Moves between elements:
MR ~ DG
MR + PR
MR & RC
MR * BN
MR % CM
MR § PH
BH ~ LH
BH + QZ
BH & SN
BH * HC
BH % TG
BH § BF
SQ ~ QZ
SQ + HC
SQ & BH
SQ * HN
SQ % PF
SQ § JH
HD ~ SM
HD + TM
HD & PG
HD * ZB
HD % NQ
HD § TT
SF ~ JB
SF + PG
SF & CG
SF * HD
SF % MD
SF § FJ
TM ~ HD
TM + HQ
TM & SM
TM * FJ
TM % RQ
TM § NQ
ZM ~ JP
ZM + RG
ZM & GD
ZM * CD
ZM % ZJ
ZM § ZG
GF ~ CM
GF + GT
GF & PH
GF * QN
GF % QP
GF § HJ
DC ~ GB
DC + HJ
DC & LC
DC * PJ
DC % ZM
DC § JP
RC ~ FT
RC + DG
RC & RM
RC * PR
RC % SG
RC § NJ
MD ~ FJ
MD + CQ
MD & ZB
MD * NQ
MD % FT
MD § RM
ZZ ~ TQ
ZZ + GH
ZZ & FC
ZZ * GL
ZZ % CG
ZZ § TH
TL ~ BT
TL + MH
TL & MC
TL * FC
TL % GL
TL § ZR
BS ~ PR
BS + BN
BS & MR
BS * NJ
BS % GT
BS § GF
NQ ~ TT
NQ + RQ
NQ & CQ
NQ * NT
NQ % MR
NQ § DG
TH ~ NG
TH + CG
TH & SB
TH * SF
TH % HQ
TH § TM
FQ ~ PF
FQ + HG
FQ & JH
FQ * QM
FQ % NB
FQ § SD
GB ~ LC
GB + DC
GB & QN
GB * QP
GB % JP
GB § GD
NJ ~ RZ
NJ + SG
NJ & BN
NJ * CM
NJ % LC
NJ § QN
PH ~ SG
PH + CM
PH & NJ
PH * GT
PH % DC
PH § GB
QN ~ GZ
QN + LC
QN & GT
QN * DC
QN % DJ
QN § GP
BP ~ RQ
BP + NT
BP & NQ
BP * FT
BP % BS
BP § PR
HM ~ RG
HM + CD
HM & ZM
HM * NF
HM % TN
HM § TR
NC ~ NB
NC + MC
NC & SD
NC * TL
NC % ZZ
NC § TQ
CD ~ HM
CD + LB
CD & RG
CD * NS
CD % RJ
CD § TN
ZR ~ GH
ZR + GL
ZR & ZZ
ZR * SB
ZR % SF
ZR § JB
BN ~ BS
BN + RZ
BN & PR
BN * SG
BN % GZ
BN § GT
FT ~ RM
FT + RC
FT & NT
FT * MR
FT % NJ
FT § RZ
DG ~ RC
DG + MR
DG & FT
DG * BS
DG % PH
DG § SG
MC ~ NC
MC + BT
MC & NB
MC * MH
MC % GH
MC § ZZ
GP ~ PJ
GP + DJ
GP & QP
GP * JP
GP % LB
GP § CD
JH ~ TG
JH + PF
JH & BF
JH * HG
JH % PZ
JH § QC
LC ~ QN
LC + GB
LC & GZ
LC * HJ
LC % GD
LC § DJ
QZ ~ BH
QZ + SQ
QZ & LH
QZ * DH
QZ % JH
QZ § TG
TN ~ TR
TN + RJ
TN & ZJ
TN * SN
TN % HC
TN § SQ
MH ~ TL
MH + CR
MH & BT
MH * TQ
MH % MF
MH § GL
GZ ~ GT
GZ + QN
GZ & GF
GZ * GB
GZ % GP
GZ § PJ
GT ~ GF
GT + GZ
GT & CM
GT * LC
GT % PJ
GT § QP
GH ~ ZZ
GH + ZR
GH & TQ
GH * MF
GH % JB
GH § CG
DH ~ HC
DH + HN
DH & SQ
DH * BF
DH % HG
DH § FQ
CR ~ MH
CR + FC
CR & TL
CR * ZZ
CR % SB
CR § MF
RZ ~ BN
RZ + NJ
RZ & BS
RZ * PH
RZ % QN
RZ § GZ
SD ~ PZ
SD + NB
SD & QC
SD * MC
SD % FC
SD § CR
NF ~ LB
NF + NS
NF & CD
NF * ZJ
NF % SN
NF § NM
HQ ~ TM
HQ + ZB
HQ & HD
HQ * MD
HQ % BP
HQ § RQ
NS ~ NF
NS + ZG
NS & LB
NS * TR
NS % LH
NS § SN
TT ~ CQ
TT + NQ
TT & MD
TT * BP
TT % DG
TT § RC
GL ~ ZR
GL + MF
GL & GH
GL * NG
GL % PG
GL § SF
BF ~ PN
BF + TG
BF & HN
BF * PF
BF % FF
BF § QM
HC ~ SQ
HC + DH
HC & QZ
HC * PN
HC % FQ
HC § PF
FC ~ CR
FC + TQ
FC & MH
FC * GH
FC % NG
FC § SB
RJ ~ TN
RJ + NM
RJ & TR
RJ * LH
RJ % DH
RJ § HC
ZB ~ HQ
ZB + FJ
ZB & TM
ZB * CQ
ZB % NT
ZB § BP
SG ~ NJ
SG + PH
SG & RZ
SG * GF
SG % GB
SG § LC
CM ~ PH
CM + GF
CM & SG
CM * GZ
CM % HJ
CM § DC
SB ~ MF
SB + NG
SB & GL
SB * CG
SB % HD
SB § SM
PR ~ MR
PR + BS
PR & DG
PR * RZ
PR % GF
PR § CM
MF ~ GL
MF + SB
MF & ZR
MF * TH
MF % SM
MF § PG
RM ~ NT
RM + FT
RM & BP
RM * DG
RM % RZ
RM § BN
NT ~ BP
NT + RM
NT & RQ
NT * RC
NT % BN
NT § BS
CG ~ TH
CG + JB
CG & NG
CG * PG
CG % ZB
CG § HQ
HG ~ FQ
HG + ZQ
HG & PF
HG * FF
HG % NC
HG § NB
PF ~ JH
PF + FQ
PF & TG
PF * ZQ
PF % SD
PF § PZ
RG ~ ZM
RG + HM
RG & JP
RG * LB
RG % TR
RG § ZJ
QP ~ HJ
QP + PJ
QP & DC
QP * DJ
QP % HM
QP § RG
RQ ~ NQ
RQ + BP
RQ & TT
RQ * RM
RQ % PR
RQ § MR
SM ~ PG
SM + HD
SM & SF
SM * HQ
SM % TT
SM § CQ
GD ~ DJ
GD + JP
GD & GP
GD * RG
GD % NS
GD § NF
ZJ ~ ZG
ZJ + TR
ZJ & NS
ZJ * RJ
ZJ % QZ
ZJ § BH
PJ ~ QP
PJ + GP
PJ & HJ
PJ * GD
PJ % CD
PJ § HM
FJ ~ ZB
FJ + MD
FJ & HQ
FJ * TT
FJ % RM
FJ § NT
BT ~ MC
BT + TL
BT & NC
BT * CR
BT % ZR
BT § GH
ZG ~ NS
ZG + ZJ
ZG & NF
ZG * TN
ZG % BH
ZG § LH
PG ~ SF
PG + SM
PG & JB
PG * TM
PG % CQ
PG § MD
QC ~ FF
QC + PZ
QC & QM
QC * NB
QC % MH
QC § TL
TR ~ ZJ
TR + TN
TR & ZG
TR * NM
TR % SQ
TR § QZ
LB ~ CD
LB + NF
LB & HM
LB * ZG
LB % NM
LB § RJ
NB ~ SD
NB + NC
NB & PZ
NB * BT
NB % TQ
NB § FC
TQ ~ FC
TQ + ZZ
TQ & CR
TQ * ZR
TQ % TH
TQ § NG
LH ~ SN
LH + BH
LH & NM
LH * SQ
LH % BF
LH § PN
CQ ~ MD
CQ + TT
CQ & FJ
CQ * RQ
CQ % RC
CQ § FT
NM ~ RJ
NM + SN
NM & TN
NM * BH
NM % HN
NM § DH
HN ~ DH
HN + PN
HN & HC
HN * TG
HN % ZQ
HN § HG
PZ ~ QC
PZ + SD
PZ & FF
PZ * NC
PZ % CR
PZ § MH
NG ~ SB
NG + TH
NG & MF
NG * JB
NG % TM
NG § HD
PN ~ HN
PN + BF
PN & DH
PN * JH
PN % QM
PN § ZQ
ZQ ~ HG
ZQ + QM
ZQ & FQ
ZQ * QC
ZQ % MC
ZQ § NC
HJ ~ DC
HJ + QP
HJ & GB
HJ * GP
HJ % RG
HJ § ZM
SN ~ NM
SN + LH
SN & RJ
SN * QZ
SN % PN
SN § HN
QM ~ ZQ
QM + FF
QM & HG
QM * PZ
QM % BT
QM § MC
FF ~ QM
FF + QC
FF & ZQ
FF * SD
FF % TL
FF § BT
DJ ~ GP
DJ + GD
DJ & PJ
DJ * ZM
DJ % NF
DJ § LB
JB ~ CG
JB + SF
JB & TH
JB * SM
JB % FJ
JB § ZB
JP ~ GD
JP + ZM
JP & DJ
JP * HM
JP % ZG
JP § NS
TG ~ BF
TG + JH
TG & PN
TG * FQ
TG % QC
TG § FF

In the rows, zero is written as 50.

The rows follow the links: the fewer symbols apart two elements are, the more alike their rows tend to be.

Named rows; a name shown again gets a slightly different row:
GH -> [59, 67, 48, 50, 56, 64, 58, 46, 40, 52, 51, 2, 40, 46, 38, 56, 44, 42, 38, 53, 61, 67, 56, 62, 61, 33, 61, 54, 48, 56, 43, 39, 43, 30, 42, 49, 31, 52, 54, 59, 45]
TR -> [43, 40, 51, 64, 45, 52, 47, 66, 64, 48, 53, 90, 59, 50, 47, 64, 54, 44, 41, 47, 43, 32, 37, 48, 40, 56, 29, 49, 33, 51, 65, 37, 52, 64, 59, 42, 68, 42, 40, 42, 64]
FC -> [59, 66, 48, 54, 56, 67, 58, 49, 43, 52, 52, 5, 42, 46, 35, 61, 44, 40, 34, 52, 60, 65, 54, 65, 60, 33, 57, 55, 43, 58, 46, 34, 43, 31, 44, 47, 33, 51, 52, 58, 49]
NS -> [42, 37, 51, 61, 45, 48, 45, 64, 64, 48, 52, 95, 60, 51, 51, 59, 54, 47, 45, 47, 41, 31, 38, 45, 39, 59, 30, 47, 37, 50, 64, 43, 53, 67, 59, 44, 69, 42, 41, 41, 63]
GF -> [42, 35, 51, 35, 45, 27, 41, 40, 49, 48, 45, 78, 54, 53, 67, 28, 54, 64, 72, 47, 40, 42, 52, 34, 43, 65, 52, 45, 67, 39, 44, 74, 55, 64, 50, 58, 59, 52, 52, 44, 43]
NB -> [58, 64, 48, 64, 55, 72, 58, 58, 49, 51, 54, 20, 45, 45, 32, 70, 45, 35, 27, 52, 59, 58, 48, 66, 57, 33, 48, 55, 33, 60, 54, 25, 43, 34, 47, 42, 39, 48, 47, 55, 56]
FF -> [56, 62, 48, 67, 53, 72, 58, 62, 53, 51, 55, 31, 48, 46, 31, 73, 46, 34, 25, 51, 57, 54, 44, 65, 54, 35, 41, 55, 29, 61, 58, 22, 44, 38, 50, 40, 44, 45, 44, 54, 60]
HG -> [54, 59, 49, 69, 53, 71, 57, 66, 56, 50, 56, 40, 50, 46, 32, 75, 47, 34, 24, 51, 55, 50, 42, 64, 52, 38, 38, 54, 27, 61, 61, 21, 45, 42, 53, 39, 47, 44, 43, 52, 62]
ZB -> [54, 57, 49, 33, 53, 43, 51, 31, 35, 50, 45, 13, 41, 49, 55, 32, 46, 57, 62, 52, 55, 65, 63, 49, 58, 46, 71, 50, 69, 45, 33, 65, 48, 38, 41, 59, 33, 58, 60, 56, 35]
BF -> [51, 54, 49, 70, 51, 68, 54, 68, 60, 49, 56, 56, 53, 47, 34, 76, 48, 35, 26, 50, 52, 43, 39, 61, 48, 42, 32, 53, 26, 59, 64, 22, 46, 48, 55, 37, 54, 42, 40, 49, 64]
CQ -> [53, 53, 49, 30, 51, 39, 49, 30, 36, 50, 44, 20, 42, 50, 58, 28, 48, 60, 66, 51, 52, 63, 63, 46, 56, 49, 70, 48, 71, 43, 33, 70, 50, 41, 41, 60, 36, 58, 60, 55, 33]
BP -> [50, 49, 50, 29, 50, 34, 47, 30, 37, 50, 43, 32, 44, 51, 62, 25, 49, 62, 70, 50, 50, 59, 62, 42, 54, 53, 69, 47, 73, 41, 33, 74, 52, 46, 42, 61, 40, 57, 59, 53, 33]
GB -> [41, 33, 51, 42, 43, 30, 40, 47, 53, 47, 47, 89, 57, 53, 66, 34, 55, 61, 68, 46, 39, 36, 48, 34, 40, 66, 45, 44, 60, 41, 50, 69, 56, 68, 54, 55, 65, 49, 49, 42, 48]
PZ -> [57, 62, 48, 65, 54, 72, 58, 60, 52, 50, 55, 25, 46, 46, 32, 72, 45, 35, 26, 52, 58, 56, 46, 66, 55, 34, 45, 55, 31, 61, 56, 23, 44, 36, 49, 41, 42, 47, 46, 54, 57]
ZR -> [59, 66, 48, 49, 55, 63, 57, 44, 40, 51, 50, 1, 40, 46, 39, 54, 44, 43, 40, 53, 61, 67, 57, 62, 61, 34, 62, 55, 49, 55, 43, 40, 44, 29, 42, 50, 30, 53, 54, 59, 44]
DH -> [49, 50, 49, 71, 50, 65, 53, 69, 62, 49, 55, 66, 55, 47, 36, 74, 50, 36, 28, 49, 50, 40, 37, 58, 45, 45, 30, 52, 26, 57, 65, 24, 48, 52, 56, 38, 58, 41, 40, 46, 65]
TQ -> [59, 66, 48, 53, 55, 66, 58, 48, 42, 51, 51, 4, 41, 46, 36, 59, 44, 41, 35, 53, 61, 66, 54, 64, 60, 33, 58, 55, 45, 58, 46, 35, 43, 30, 44, 47, 32, 52, 53, 58, 47]
MH -> [59, 66, 48, 57, 56, 69, 58, 52, 45, 52, 53, 9, 42, 46, 34, 64, 44, 38, 32, 52, 60, 63, 52, 65, 60, 33, 54, 55, 40, 58, 49, 31, 43, 31, 44, 46, 34, 50, 50, 58, 51]
ZZ -> [59, 67, 47, 51, 56, 65, 57, 47, 42, 51, 51, 3, 41, 46, 37, 58, 44, 41, 37, 53, 60, 66, 55, 63, 61, 33, 60, 54, 47, 57, 45, 37, 44, 30, 43, 48, 31, 52, 53, 59, 46]
LB -> [42, 36, 51, 59, 44, 45, 44, 62, 63, 48, 51, 97, 59, 52, 53, 56, 54, 50, 49, 47, 40, 30, 38, 42, 39, 61, 30, 47, 40, 48, 62, 47, 54, 68, 59, 45, 69, 43, 41, 40, 61]
MC -> [58, 65, 48, 61, 55, 70, 59, 55, 48, 51, 53, 15, 44, 45, 32, 68, 45, 36, 29, 52, 60, 60, 50, 66, 57, 33, 50, 55, 35, 60, 52, 27, 43, 33, 47, 43, 37, 48, 49, 56, 54]
GL -> [59, 65, 48, 48, 56, 62, 57, 42, 40, 51, 50, 1, 40, 46, 40, 53, 44, 45, 41, 53, 61, 68, 58, 62, 61, 35, 63, 54, 50, 55, 42, 42, 44, 30, 42, 50, 30, 54, 55, 59, 43]
JB -> [57, 63, 48, 40, 55, 54, 54, 36, 36, 51, 47, 3, 39, 48, 47, 43, 45, 50, 51, 52, 59, 68, 61, 56, 60, 39, 69, 52, 60, 51, 37, 53, 46, 32, 40, 55, 30, 56, 58, 58, 38]
SN -> [46, 44, 49, 68, 47, 58, 49, 68, 64, 48, 54, 82, 58, 49, 43, 69, 52, 40, 35, 48, 46, 35, 36, 52, 42, 52, 28, 50, 29, 54, 65, 31, 50, 60, 58, 39, 64, 41, 39, 44, 65]
NG -> [59, 65, 48, 44, 56, 58, 56, 40, 37, 51, 48, 1, 39, 47, 43, 48, 45, 47, 46, 53, 60, 69, 59, 59, 61, 36, 66, 53, 55, 53, 39, 48, 45, 30, 41, 53, 30, 55, 57, 59, 40]

Each walk starts at a row. The symbols on each line, taken left to right, move it on to the next element.
Answer with the element's row; about right is enough.
start [53, 55, 50, 31, 52, 40, 49, 30, 35, 51, 44, 18, 41, 51, 57, 29, 48, 59, 65, 52, 53, 64, 63, 47, 57, 47, 71, 49, 70, 44, 33, 69, 49, 40, 40, 60, 35, 58, 60, 55, 33]
* % ~ & § -> [44, 39, 51, 31, 46, 28, 42, 35, 44, 49, 43, 63, 50, 53, 67, 24, 53, 65, 75, 48, 43, 47, 56, 35, 46, 63, 59, 44, 71, 38, 40, 78, 55, 59, 48, 59, 53, 55, 55, 46, 38]
% & * § -> [40, 33, 51, 49, 43, 36, 41, 54, 59, 47, 49, 97, 59, 53, 61, 44, 55, 57, 60, 46, 38, 32, 43, 37, 38, 65, 37, 45, 51, 43, 56, 60, 55, 69, 57, 49, 68, 46, 45, 40, 54]
start [48, 49, 50, 70, 48, 63, 52, 69, 63, 49, 56, 72, 55, 48, 38, 73, 50, 38, 30, 49, 48, 38, 37, 56, 44, 48, 29, 52, 27, 57, 65, 27, 48, 56, 58, 38, 60, 41, 39, 45, 66]
% & -> [52, 55, 49, 70, 51, 69, 55, 68, 60, 49, 56, 53, 52, 47, 34, 75, 49, 34, 25, 50, 52, 45, 40, 61, 48, 41, 34, 54, 25, 60, 63, 22, 46, 47, 55, 38, 53, 42, 41, 49, 64]
§ § % % -> [57, 62, 49, 39, 54, 52, 54, 35, 36, 51, 47, 4, 39, 48, 48, 41, 45, 51, 53, 52, 58, 68, 61, 55, 60, 40, 69, 52, 61, 50, 37, 55, 46, 32, 40, 55, 30, 57, 58, 59, 37]
start [40, 33, 51, 42, 44, 31, 40, 48, 55, 48, 47, 91, 57, 54, 64, 36, 54, 61, 67, 46, 38, 35, 46, 35, 40, 67, 44, 44, 58, 40, 51, 68, 56, 68, 54, 53, 66, 50, 48, 41, 49]
~ * § * * -> [42, 38, 51, 62, 44, 49, 46, 65, 64, 48, 53, 94, 60, 50, 50, 61, 54, 46, 44, 47, 42, 31, 37, 45, 39, 58, 29, 48, 35, 50, 64, 41, 52, 66, 59, 42, 69, 42, 40, 41, 63]
~ § % § -> [55, 60, 49, 68, 53, 72, 58, 65, 55, 51, 56, 37, 49, 46, 31, 75, 47, 34, 25, 52, 56, 51, 43, 65, 52, 37, 40, 55, 28, 60, 60, 22, 45, 40, 52, 39, 46, 44, 43, 52, 61]
start [57, 61, 49, 37, 54, 50, 54, 34, 36, 51, 46, 4, 40, 48, 49, 38, 45, 53, 54, 52, 57, 68, 62, 54, 60, 40, 70, 52, 63, 49, 35, 57, 46, 33, 40, 56, 31, 56, 59, 58, 37]
~ ~ § & -> [55, 58, 49, 34, 53, 46, 52, 32, 35, 51, 46, 10, 40, 49, 53, 34, 46, 55, 59, 51, 56, 66, 63, 51, 59, 43, 71, 50, 66, 47, 34, 62, 48, 35, 40, 58, 32, 57, 59, 58, 35]
~ § § ~ -> [49, 46, 50, 28, 49, 31, 45, 31, 38, 50, 43, 41, 46, 52, 65, 24, 50, 64, 72, 49, 47, 56, 61, 39, 52, 57, 67, 45, 74, 40, 35, 76, 52, 50, 44, 61, 44, 57, 58, 51, 34]
start [42, 34, 51, 36, 44, 28, 40, 41, 50, 48, 45, 80, 54, 53, 68, 30, 54, 64, 71, 47, 40, 40, 51, 33, 42, 66, 51, 44, 65, 39, 45, 73, 56, 65, 51, 57, 61, 52, 51, 43, 44]
& § § -> [41, 34, 51, 52, 44, 38, 42, 56, 60, 47, 49, 98, 59, 52, 58, 48, 55, 54, 57, 46, 39, 31, 41, 38, 38, 65, 35, 46, 47, 45, 58, 56, 54, 70, 57, 48, 69, 45, 44, 40, 56]
+ § & -> [42, 37, 51, 60, 44, 46, 45, 63, 63, 48, 52, 96, 60, 51, 52, 58, 54, 48, 47, 47, 41, 31, 38, 44, 38, 59, 30, 47, 38, 49, 62, 45, 54, 67, 59, 44, 69, 43, 41, 40, 61]
start [59, 65, 48, 45, 56, 60, 57, 40, 38, 51, 48, 1, 40, 47, 42, 49, 44, 46, 44, 53, 60, 68, 59, 60, 61, 36, 66, 53, 54, 53, 40, 46, 45, 30, 42, 52, 30, 54, 55, 59, 41]
§ & * % -> [52, 51, 49, 29, 51, 37, 47, 30, 36, 50, 43, 26, 43, 51, 60, 27, 48, 61, 68, 50, 51, 61, 63, 44, 55, 51, 70, 48, 72, 42, 33, 72, 50, 44, 41, 61, 38, 58, 60, 54, 33]
§ * & -> [47, 42, 51, 29, 47, 29, 43, 32, 41, 49, 43, 51, 48, 52, 66, 23, 51, 65, 74, 49, 45, 52, 58, 37, 49, 59, 64, 45, 73, 39, 37, 78, 53, 54, 45, 61, 48, 56, 57, 49, 36]
start [46, 41, 51, 29, 47, 29, 43, 33, 41, 49, 44, 54, 49, 52, 67, 23, 52, 65, 75, 49, 45, 51, 58, 36, 48, 60, 63, 45, 73, 39, 37, 78, 54, 55, 46, 61, 49, 56, 57, 48, 36]
% ~ & % * -> [41, 33, 51, 45, 43, 32, 41, 50, 56, 48, 48, 94, 58, 53, 63, 39, 55, 59, 64, 46, 39, 34, 45, 35, 39, 66, 41, 44, 55, 41, 53, 64, 55, 69, 55, 52, 66, 47, 47, 41, 51]
* * § § -> [46, 45, 50, 68, 47, 59, 51, 69, 64, 49, 55, 80, 57, 48, 41, 70, 52, 40, 34, 48, 46, 35, 36, 53, 43, 51, 28, 50, 29, 55, 66, 31, 50, 59, 59, 39, 63, 41, 39, 44, 65]
start [40, 33, 51, 44, 44, 31, 40, 49, 56, 48, 47, 93, 57, 53, 64, 37, 55, 60, 66, 46, 38, 35, 45, 34, 39, 66, 43, 44, 57, 41, 52, 66, 55, 69, 55, 53, 67, 48, 48, 41, 50]
~ * -> [40, 33, 51, 46, 43, 33, 41, 52, 57, 48, 48, 96, 58, 53, 62, 41, 55, 58, 63, 46, 38, 33, 44, 35, 39, 66, 40, 45, 54, 42, 54, 63, 55, 70, 56, 51, 68, 47, 46, 41, 53]
~ & ~ § -> [41, 34, 51, 51, 43, 37, 41, 55, 59, 48, 49, 98, 59, 53, 59, 45, 55, 55, 59, 47, 39, 32, 42, 37, 38, 65, 36, 45, 49, 44, 57, 58, 55, 70, 58, 49, 69, 46, 45, 39, 56]
start [47, 43, 50, 29, 48, 30, 44, 32, 40, 49, 43, 48, 47, 53, 66, 23, 51, 65, 74, 49, 46, 54, 59, 38, 50, 59, 65, 45, 73, 39, 36, 78, 53, 53, 45, 61, 47, 56, 58, 49, 35]
~ ~ § & -> [45, 40, 51, 30, 46, 29, 42, 34, 43, 49, 44, 57, 49, 53, 67, 24, 52, 65, 75, 48, 44, 51, 57, 36, 48, 61, 62, 45, 73, 38, 39, 77, 54, 56, 46, 60, 51, 55, 56, 48, 37]
* § -> [41, 33, 51, 39, 44, 29, 40, 44, 51, 47, 46, 85, 55, 53, 66, 32, 54, 63, 70, 47, 39, 38, 49, 33, 41, 66, 48, 44, 63, 40, 48, 72, 56, 67, 53, 55, 62, 50, 50, 43, 46]
start [48, 45, 50, 29, 48, 31, 44, 31, 40, 49, 43, 44, 47, 52, 65, 23, 51, 65, 73, 49, 46, 55, 60, 38, 50, 58, 66, 45, 73, 40, 35, 77, 53, 51, 43, 61, 46, 57, 58, 51, 35]
+ ~ & -> [49, 47, 50, 28, 49, 32, 45, 30, 38, 49, 44, 38, 46, 52, 63, 24, 49, 64, 72, 49, 48, 58, 61, 40, 52, 56, 67, 46, 73, 40, 34, 76, 52, 48, 43, 61, 42, 57, 59, 51, 34]
+ + § % -> [41, 33, 51, 40, 44, 29, 40, 45, 53, 48, 46, 87, 56, 54, 65, 33, 55, 62, 69, 46, 39, 37, 48, 34, 41, 66, 47, 44, 61, 40, 49, 71, 56, 67, 53, 55, 63, 50, 50, 42, 48]
